Rows are numbered. After the first four, each row is followed by the numbers of the three nearest rows among all rows above it, by straight-line distance, nearest first.
1: [-1.35  0.08 -2.03 -1.00 -1.25 -0.98 -0.61  0.94 -2.37 -4.54  0.68 -1.70
  2.46 -1.85 -0.06  0.41  0.47 -1.17  0.08  1.70 -0.54  0.28 -0.22  0.44
  0.63 -1.07 -1.00  1.04  0.31  0.59 -0.21 -4.50  0.73]
2: [-0.17  4.34  2.10 -1.70 -0.11  2.16  0.26  0.89  0.66  8.72  0.16 -0.24
  1.36  2.04  0.76  1.39 -2.21 -0.73 -0.81  0.30 -0.34  0.40  1.53 -3.02
 -1.71  1.64  0.86  0.29  1.17 -1.14 -0.11  4.73  1.19]
3: [-0.72 -3.28  2.01  0.29 -2.11  1.78 -1.60  1.55  1.88  3.00  0.59  0.39
 -0.99  3.30  0.52 -0.15  0.27  1.24 -0.01 -4.84  0.37  1.20 -1.38  0.02
  0.88 -1.95  0.52  0.85  1.29  1.62  0.41  2.42 -0.66]
4: [ 2.55 -1.54  1.24  1.37 -1.78  0.75  0.02  1.59  1.48  1.31 -0.13  2.50
 -0.50 -1.55  0.06 -1.10 -0.65  1.32 -0.26  1.03  1.53 -0.99  0.77  0.31
  0.40  1.51  1.00 -1.34 -1.43 -0.37  0.67  0.60 -0.28]
5: [ 1.63 -2.28 -0.31  1.30 -3.17  0.78  0.45  1.13  1.61  4.74 -1.21  2.72
 -0.69 -0.01 -0.75  0.09 -0.57  0.41 -0.31 -1.06  0.74 -0.25  0.56 -2.80
  1.08  2.77  0.59  0.75 -1.59  0.10  0.79  1.83 -0.02] : 4 3 2
6: [-1.15 -2.20  1.45 -0.41 -0.58  1.24 -0.02  1.20  0.59 -0.88 -0.32  0.86
 -2.72  2.96 -1.21 -1.29  0.29  0.60 -0.74 -7.23 -1.15  0.69 -0.65  3.19
  0.35 -1.78  0.85  0.23  2.82  0.88 -0.94  1.50 -0.58] : 3 4 5
7: [ 0.26 -1.15  0.57 -1.95 -1.14  0.17  0.08  1.61  0.86  1.45  0.17 -0.01
 -1.77  4.71  0.84  0.33  1.31 -1.51  0.34 -5.73 -1.35  0.28 -0.66  0.21
  0.46 -1.59  0.22 -0.05  1.66  1.17  0.46  1.87 -0.69] : 3 6 5
8: [-0.28 -2.98  1.72 -0.46 -2.44  2.40 -0.21  2.04  1.90  7.29 -0.14  0.93
 -1.78  3.48 -0.20 -0.22  0.56  0.59 -0.29 -4.37  1.46  0.38 -0.46 -3.78
  0.42  1.38  1.12 -0.54  0.59  0.27 -0.39  4.01 -1.14] : 3 5 7
9: [ 1.88 -2.83  1.17  1.32 -1.86  0.82  0.29  1.67  3.51  6.18  0.26  3.49
 -2.08  1.34 -0.48 -0.56 -0.26  1.09 -1.45 -2.29 -0.78  0.04  0.22 -2.92
 -0.12  0.72  2.45  0.14 -0.31 -1.23 -0.11  1.19 -0.30] : 5 8 4
10: [-1.59 -2.36  1.78 -0.15 -0.25  0.32  0.77  0.30 -0.28 -3.07 -1.21 -0.81
  3.34  3.04  1.08  0.57  0.20 -3.04  1.25  0.89 -0.14  0.21  2.21 -2.91
 -0.07  1.47  0.62  0.73  2.99  0.32 -0.66 -2.13 -1.48] : 1 7 4
11: [-1.14 -0.47 -1.44 -0.85  0.51 -0.51  0.71 -0.48 -1.16 -1.42 -1.29  0.24
 -2.51  4.22 -0.80 -0.56  1.17 -0.46 -1.42 -5.84 -0.42  0.05 -0.88  1.98
  0.82  0.07  0.37  0.85  1.97  0.10  0.20  1.15 -0.45] : 6 7 3
12: [-1.85 -1.65 -2.18 -0.93 -0.12 -0.33  0.77  1.48  1.48  2.77 -1.80 -2.50
  1.71  5.53  0.62  0.42 -0.35 -1.39  1.40  6.96 -0.87  0.75 -0.85 -4.97
  1.18  1.44  0.69 -0.10  1.20  0.62  0.17 -1.77  2.17] : 10 5 1
13: [-0.33  4.47  0.80 -0.44  1.44  0.70 -1.46 -0.31 -0.22  8.53 -1.10 -1.33
 -0.36  0.41  0.96  0.59 -2.37 -0.30  0.59  1.78 -1.88 -0.02 -0.30 -3.10
 -0.11  0.34  0.88  0.53 -0.61  0.57  0.33  2.60  1.54] : 2 5 9
14: [ 2.66 -1.44  0.63  2.48 -1.78  1.11  0.56  0.12  0.25 -0.84 -0.43  0.73
  0.20 -1.33 -0.26 -0.02  0.57  0.12 -0.72  2.23  0.30 -1.48  1.13 -1.10
 -1.67  0.78  2.54 -1.31 -0.84 -1.72  0.38  0.10  0.64] : 4 5 9
15: [-2.07 -4.32  1.72 -0.66 -3.02  1.03  0.86  2.93  0.43  4.75 -0.13  1.23
 -1.64  2.21 -0.75 -0.75 -0.12 -0.01 -0.68 -5.52 -0.20  0.03 -0.02 -1.07
  1.39  1.94  0.25  0.24  1.46  0.30  0.13  1.66 -1.16] : 8 3 7
16: [-1.95  0.42 -0.36 -0.59 -0.60  0.63 -0.32  0.28  0.87  8.04 -1.60 -1.03
  2.15  5.20  0.74 -0.69 -1.90 -1.05 -1.04  5.54  0.64  0.91  1.06 -2.75
  1.60  1.60  0.30  0.22  2.16  0.27 -0.93  0.74  0.87] : 12 13 2
17: [ 0.16  2.89 -0.31 -1.47  0.13  1.05 -0.12 -1.83  0.17 -0.16 -0.01  0.15
 -2.11  2.47  0.28 -1.52  2.09 -0.89 -0.31 -5.22 -1.20  0.56 -0.11  2.06
 -1.45 -0.88  1.78  0.61  0.85  0.20  2.02  3.84  0.48] : 11 7 6
18: [ 1.70  3.60  2.42  2.37  1.29  3.26  0.32  0.64  0.94  9.99 -1.07 -1.60
 -0.61  7.30  0.39 -0.15 -1.21 -1.40  1.16 -1.41 -1.57  0.82  2.43 -5.73
 -1.55  1.58  0.88  1.03  1.97 -0.64  1.41  5.00  0.52] : 2 13 8
19: [ 1.18  4.90  2.67  0.27  0.12  1.62  0.08 -0.09 -0.68  8.41 -1.56  0.80
  1.29  3.21  0.46  0.59 -1.53 -1.55 -0.58 -0.25 -0.16  0.35  1.21 -4.18
 -1.77 -0.14 -0.79  2.38 -0.41  0.16  0.19  4.44  1.46] : 2 13 18
20: [ 0.75 -2.05  3.56  1.04  1.49 -0.02 -0.48  2.88  2.11 -2.36 -1.54  0.79
  1.54  4.48  0.63  0.39 -0.74 -1.87  1.83  3.38 -1.08  1.22  2.47 -2.61
 -1.87  0.78  1.10  0.89  2.30 -0.43  0.38 -0.14 -1.19] : 10 14 12
21: [-2.23 -3.19  2.79 -0.08 -1.60  1.71 -0.48  2.82  1.77  6.46  0.05  0.20
 -2.59  8.47 -0.68  0.25  0.17  0.00 -0.68 -8.38 -0.52 -0.34 -0.51 -4.12
 -0.62  0.07  0.86  2.27  2.71  0.93 -0.08  2.69 -0.89] : 8 15 3
22: [-1.17  1.80 -1.41 -1.63 -0.88 -0.20  0.48  2.70  1.22  6.68 -0.85 -1.36
  0.77  5.34  1.03  0.94 -3.05 -0.24 -1.01  6.54  0.37  1.47 -0.05 -4.00
  1.51  0.55 -0.77  0.13  0.06  1.77 -0.63 -1.25  1.06] : 16 12 13
23: [ 0.30 -3.51  1.87 -0.75 -1.77  1.39 -0.15 -0.10  1.48  4.63  0.20  1.19
 -1.33  0.95 -0.25 -0.10 -1.31 -0.83 -0.14 -2.96  0.57 -1.53 -0.58 -2.01
 -0.06  2.33  0.57  0.16 -0.64  0.40  1.05  3.13 -0.94] : 5 8 15
24: [-0.71 -0.54  1.45 -0.28 -0.53 -0.31 -0.77 -0.10  0.40 -1.05 -1.24 -1.37
 -3.32  4.86 -0.01 -0.84  1.51 -1.41 -0.18 -4.59 -0.33 -0.11 -1.63  0.89
  0.11 -0.22  1.30  0.96  2.42  0.55  0.10  2.43  0.58] : 11 7 6
25: [-0.36 -0.33 -1.20 -0.15 -0.54  0.52  0.94  3.13  1.65  8.20  0.36 -1.04
  0.38  4.82  1.47 -0.16 -1.15 -0.28 -1.77  6.39  0.43  0.38 -0.77 -3.23
 -0.19  0.08 -0.30  1.60  0.95  0.25 -1.67  0.90  1.13] : 22 16 12
26: [ 2.66 -2.00  1.45  2.11  0.35  1.00  0.69  1.05  1.29 -2.30 -0.75  1.65
  2.15  3.13  3.36  0.48 -0.82 -2.12  0.82  2.95 -0.05 -1.13  3.30 -2.36
 -1.71  0.34  0.13 -0.40  0.68 -0.20  0.01 -1.33 -0.09] : 20 10 14
27: [-2.22 -1.26  0.95 -0.43 -1.24  1.26  0.17  0.44 -0.22  0.75 -0.16 -0.60
 -3.90  5.07  0.89 -0.40 -0.05 -0.81 -1.70 -6.55 -0.48 -0.31  1.37  0.37
 -0.33 -1.01  0.82 -0.02  2.56  1.46  1.44  2.30 -2.03] : 7 24 6
28: [-1.64 -1.59  1.35  0.96 -0.18 -0.33  1.25  1.46  0.85 -1.78 -1.50 -1.97
  1.50  3.16  1.54 -0.39 -1.01 -2.64  2.08  3.23 -2.12  0.33  0.00 -3.11
  1.10  1.01  0.33  0.18  1.89  1.60 -0.44 -2.27 -1.56] : 10 20 26
29: [ 1.04 -4.06  1.41 -0.50 -2.13  0.21  0.86  0.51  2.89  3.54 -0.08  0.90
 -0.94 -0.53  0.73 -1.16 -0.27  1.15  0.45 -3.55  0.08 -1.07 -1.24 -1.41
  0.92 -0.07  1.07  0.96 -0.08 -0.40  0.32  0.15 -1.27] : 23 9 5
30: [ 0.64  3.39  2.87 -0.03  0.03  2.92  0.00  2.12  1.27  9.99 -0.91 -1.28
  1.19  4.86  0.71  2.19 -2.54  0.02 -0.44  1.31 -0.20 -0.59  1.24 -7.24
 -0.69  2.02  2.03  0.81  1.73  0.69  0.78  5.49  0.63] : 2 18 19
31: [ 3.73 -1.97  2.62  2.87 -0.28  1.11 -0.49  0.45  3.00 -1.61 -0.14  0.76
  1.25  1.84  0.06  0.81 -1.13 -1.11  0.72  4.00  0.13 -0.71  3.05 -2.14
 -1.97  0.60  1.45  0.30  0.46 -0.63 -0.64 -0.22 -1.37] : 26 20 14
32: [ 0.37  3.83  1.77 -1.90 -0.45  1.05 -0.45  0.08  0.21  9.37  0.36 -0.95
 -0.23  2.62 -0.25  0.23 -1.32 -0.20 -1.70  1.62 -0.30 -1.03  2.01 -4.56
  0.44  0.66  0.19  1.87  0.25  0.09  1.21  1.99  0.27] : 2 13 19
33: [-0.68  2.57  0.03 -0.65  0.04  0.86  0.36  1.46  1.07  9.99 -0.46 -2.14
 -0.06  5.23  0.23  0.21 -2.97 -0.66 -1.77  4.38  0.42 -1.24  2.44 -5.53
  0.46  1.46  0.81  0.75  0.97  0.46  0.99  1.96  0.74] : 32 16 30
34: [-0.63 -2.58  1.30 -0.06 -1.01  0.49 -0.41  0.36  0.33 -3.34 -0.43 -1.11
  1.63  4.41  0.79 -0.22 -1.39 -2.85  2.99  1.70 -0.08  0.71  1.89 -4.03
 -1.41 -0.42  0.02  0.42  1.70 -0.21  0.19 -1.46 -2.37] : 10 28 20
35: [-1.93 -2.86  0.90 -1.28 -0.51  1.48  0.76  0.58  1.66  0.91  0.31  1.21
 -2.12  3.63 -1.12 -0.61  0.40  0.08  0.42 -7.03  0.26  0.60 -1.01  1.14
  1.08 -1.19  0.09 -0.19  2.47  1.01  0.22  2.53 -0.96] : 6 7 3
36: [ 1.67  5.21  1.60 -0.92  0.84  1.20 -0.24 -1.51 -2.15  5.67 -0.25  0.03
 -0.80  1.58  0.31  0.29 -0.02  0.63 -0.27 -1.50  0.22  0.93  1.48 -1.74
 -2.47 -0.45  1.06  1.48  2.10 -0.35  0.95  3.66  2.31] : 19 2 13
37: [-1.37 -0.43 -2.11 -0.95 -1.06  0.19 -0.49  2.75  1.27  4.13 -1.25 -1.47
  2.55  5.36 -0.11  0.68  0.04 -1.16 -0.13  5.77 -0.01  0.77 -1.12 -3.42
  1.48  2.88 -1.23  0.50  1.95  0.26  0.63 -1.55  0.22] : 12 22 16
38: [-2.32  0.50 -1.25 -1.70  1.33  0.43 -0.90  1.10  0.23  6.78 -1.34 -2.19
  0.60  3.48  0.87  0.80 -2.05 -0.19 -1.46  4.56 -1.98  0.34 -0.16 -3.35
  0.56  1.58 -0.53 -1.43  0.64  0.90 -1.42  1.56  1.51] : 16 22 25
39: [-2.05  0.84 -0.54 -1.13  0.57  0.74  1.13  1.84  1.61  4.86 -1.45 -1.80
  0.39  2.85  0.90  1.25 -1.68  0.18 -0.49  4.09 -0.75 -0.18 -0.38 -5.05
  2.06  1.68  0.02  0.43  0.55  0.64 -0.55 -0.19  0.33] : 38 22 37
40: [ 3.75 -2.99  1.96  1.41 -1.73  0.90  0.10  1.03  2.00  2.71 -0.04  1.45
 -0.53  0.74  0.65  0.06 -0.05 -0.09  0.28  0.42 -1.90 -0.27  1.96 -2.31
 -0.21  2.13  1.30 -0.01 -0.84 -0.19 -0.69  1.26 -0.72] : 5 4 9
41: [ 2.94 -1.58  2.90  1.95  1.22 -0.21 -1.01  1.88  1.21 -4.05 -1.30  0.31
  2.03  2.20 -0.89 -0.17  0.43 -0.69  0.61  3.54  0.07 -0.90  0.86 -1.11
 -2.18  0.85  0.70  0.96  0.39  0.34  1.08  0.25 -0.73] : 31 20 26
42: [ 1.58  1.01 -1.86 -1.39  1.18 -1.41  0.11 -0.88 -0.33 -2.72 -0.39  0.11
 -2.73  1.52 -0.78 -0.90  1.85  1.07  0.11 -6.47 -0.39 -0.15 -1.30  3.49
 -1.60 -1.17 -1.01  0.02  0.94 -0.04  0.19  1.72 -0.74] : 11 17 6
43: [-2.14 -1.39  1.60 -0.14 -0.38  0.74  0.22  1.45  1.51  1.79 -0.28  0.64
 -2.64  4.05 -0.52  0.84  2.00 -0.71 -1.11 -6.07  0.74 -0.18  0.54  1.04
 -0.49 -1.06 -0.85  0.65  2.75  0.16  0.23  1.05 -0.04] : 35 7 27
44: [-1.64  1.87 -1.15 -2.27 -1.19 -0.51  0.59  1.95  2.11  4.69 -2.36 -1.98
  0.00  0.64  0.12  1.26 -2.05  0.91 -0.84  5.47 -0.45 -0.29  0.82 -0.91
  0.96  1.34 -1.14  0.59  0.11  1.07 -0.58 -1.04  0.61] : 39 22 38
45: [-1.73 -4.82  1.24  0.63 -2.41  1.00 -1.10  1.78  2.92  3.58  0.09  0.52
 -2.12  2.68  0.19  0.17 -0.09 -0.23  0.87 -4.69 -0.22  0.25  0.18 -0.87
  1.15  0.21  0.44 -0.28  1.55  0.93 -0.24  2.32 -1.35] : 3 15 35
46: [ 3.54 -3.19  1.21  1.46 -1.45  0.82 -0.09  0.84  0.84  2.70 -0.08  1.78
 -1.61  1.68  1.11 -0.92 -0.36 -0.22 -1.46  2.63 -0.54 -1.03  0.27 -2.54
 -0.15  0.90  0.62  0.75 -1.92 -0.60  0.45  1.04 -1.23] : 40 4 5
47: [-2.35 -2.23 -3.09 -0.06 -2.01  0.00  0.65  2.02 -0.16  3.08 -1.36 -2.61
  1.37  3.24  0.69  0.28 -1.38 -0.94  0.07  4.83 -0.56  1.69 -0.28 -3.33
  2.64  0.71  1.23 -0.03  0.47  2.19  0.36 -1.59 -0.23] : 12 37 39
48: [-1.04 -1.13  0.11 -0.55  0.44 -1.42  0.66  1.63 -0.74 -4.36 -0.24 -1.25
  3.76  1.18  0.54 -1.08  0.26 -2.92  1.32  2.40 -0.33  0.51  0.56 -0.67
  0.81  0.78 -1.57  1.44 -0.12  1.05  0.02 -3.03 -0.71] : 1 10 28
49: [-0.07 -3.82  1.86 -0.58 -3.48  0.16  0.42  1.41  1.79  3.50 -0.19  1.88
 -2.21 -0.01  0.26  0.65  1.34  1.04 -1.02 -2.92  1.09 -0.46  0.40 -1.15
  1.31  0.46  0.57 -1.64 -1.39 -0.68  0.51  1.23 -0.89] : 29 23 5
50: [-1.09 -0.25  0.59  0.56  0.31  1.40  0.96  2.02 -0.31 -1.23  0.87 -0.89
  2.84  4.28  0.08 -0.19  0.19 -1.55  1.82  4.45 -1.52  0.84 -0.24 -4.50
 -0.86  0.44 -0.53  1.49  2.52 -1.10 -0.70 -2.77  0.00] : 28 34 10
51: [-0.34 -0.07  0.99 -1.50 -1.11  0.59  0.30  0.12  0.22  0.96 -0.04 -0.43
 -1.98  5.26 -0.02 -0.51  0.41 -0.31 -0.21 -6.50 -1.55  0.72 -1.29  0.78
 -1.61 -1.30  0.20  1.70  3.76 -0.34 -0.58  1.55 -1.03] : 7 24 43
52: [-2.44 -3.02  1.35  0.83 -2.12  0.76  1.81  1.13  1.33  2.71  0.02  1.72
 -3.80  3.98  0.32 -0.71  0.17  1.33 -0.27 -6.08  0.55  0.00  0.44 -1.35
  0.85  0.95  0.66  0.55  1.82  0.69  0.19  2.08 -1.42] : 15 45 35
53: [-0.05 -0.92  2.77  0.86  0.18 -0.17  0.56  0.73 -1.06 -3.17 -0.67 -1.56
  4.73  2.73  0.79  1.03  0.74 -1.86  0.82  1.69  0.10  1.91  1.54 -1.69
 -0.34  0.13 -0.02  1.21  0.14 -0.14 -0.21 -2.00 -0.83] : 10 48 34
54: [-1.42  0.23 -1.45 -1.40 -1.45 -0.45 -0.57  1.32  0.93  7.39 -1.03 -1.82
  0.51  5.71  0.60 -0.29 -2.20 -1.98 -1.94  6.21 -0.72  1.38 -0.59 -4.84
  1.28  1.00  0.55  1.78  1.57  0.34 -0.43 -0.90  1.33] : 22 16 25
55: [-0.44  1.38  1.54 -1.03  0.14 -0.63  0.25  0.69 -0.26  7.93 -1.25 -0.75
  0.90  4.49  0.80  0.91 -2.67 -1.06 -1.24  4.87 -0.16 -0.71  0.29 -4.21
 -0.26  1.58  0.15  0.20  1.07 -0.19 -0.91  1.55  0.41] : 16 33 38
56: [ 0.01  1.36 -0.01 -1.56 -0.04 -0.11  0.82  2.91  2.11  9.91 -1.55 -0.96
  0.77  4.88  1.60  1.53 -3.17 -0.49 -1.66  5.44 -0.62  0.15 -0.82 -4.23
  1.24  2.82  0.22  0.86  1.43  0.77 -0.84  1.03  1.66] : 55 25 22
57: [ 0.21  2.89  0.84 -1.56 -1.91  1.51 -0.38  0.42  0.69  8.11 -1.57 -0.02
 -0.08  2.56  0.08 -0.17 -3.51 -0.69 -0.10  4.05  0.24  0.00 -0.25 -2.78
  0.06 -0.68 -1.23  0.44 -0.31 -0.75 -0.75  2.93  0.57] : 55 32 13
58: [-0.14  0.91  1.02  0.13 -0.36  0.74 -0.74 -0.07 -0.48 -0.73 -0.19  0.01
 -3.17  4.75 -0.95  0.09  2.06  0.19 -0.22 -5.72 -0.25  0.74  0.44  1.52
 -0.27 -0.01  0.34  1.06  3.97 -0.16  0.42  2.98  0.37] : 24 51 11
59: [-1.81  0.99 -1.58 -1.63 -0.55  0.19  0.70  1.18  0.78  4.23 -2.10 -2.24
  1.12  1.45  0.47  0.56 -2.02 -0.89  0.29  7.13 -0.63  0.62 -0.86 -2.18
  1.67  0.96 -0.77 -0.62  0.54  0.43 -0.66  1.13 -0.63] : 44 39 38
60: [-0.21  2.97  0.83 -2.09  0.31  1.00 -0.91 -0.62  1.38  9.43 -1.99 -0.60
 -0.37  2.16  0.65 -0.66 -2.13 -1.37 -1.94  3.41 -0.21  0.64  0.32 -2.83
  0.45  0.19 -0.32  1.72 -0.15  0.50  1.13  4.98  0.85] : 57 32 13
61: [ 2.35 -2.92  3.20  2.06 -2.91  1.61  1.08  2.20  1.84  5.70  0.04  2.40
 -1.62  1.29 -0.93  0.33  0.03 -0.20 -0.03 -0.30 -0.84 -0.50  1.78 -3.66
  0.56  1.88  1.94  0.57 -1.04 -0.76  0.06  1.45 -0.24] : 9 40 5
62: [-0.10  1.48  0.50 -1.19 -0.42  1.34 -0.04  1.26  1.62  6.65 -0.08 -0.63
  0.56  4.21  0.31  1.12 -2.57 -1.63 -0.52  4.92 -0.26  0.59 -0.27 -4.55
 -0.62 -0.14 -0.05  0.21  1.66 -1.05 -1.52  2.28  1.72] : 55 57 25
63: [-1.20 -3.41  2.21  0.40 -1.62  1.56  0.07  1.39  0.18  2.97 -0.42  0.37
 -2.08  3.07 -0.68 -0.68 -0.74  1.09 -0.53 -7.91  0.02 -0.91 -0.14 -1.61
  0.13 -0.31  1.58  2.25  1.69  0.34 -0.55  1.36 -1.35] : 52 15 3
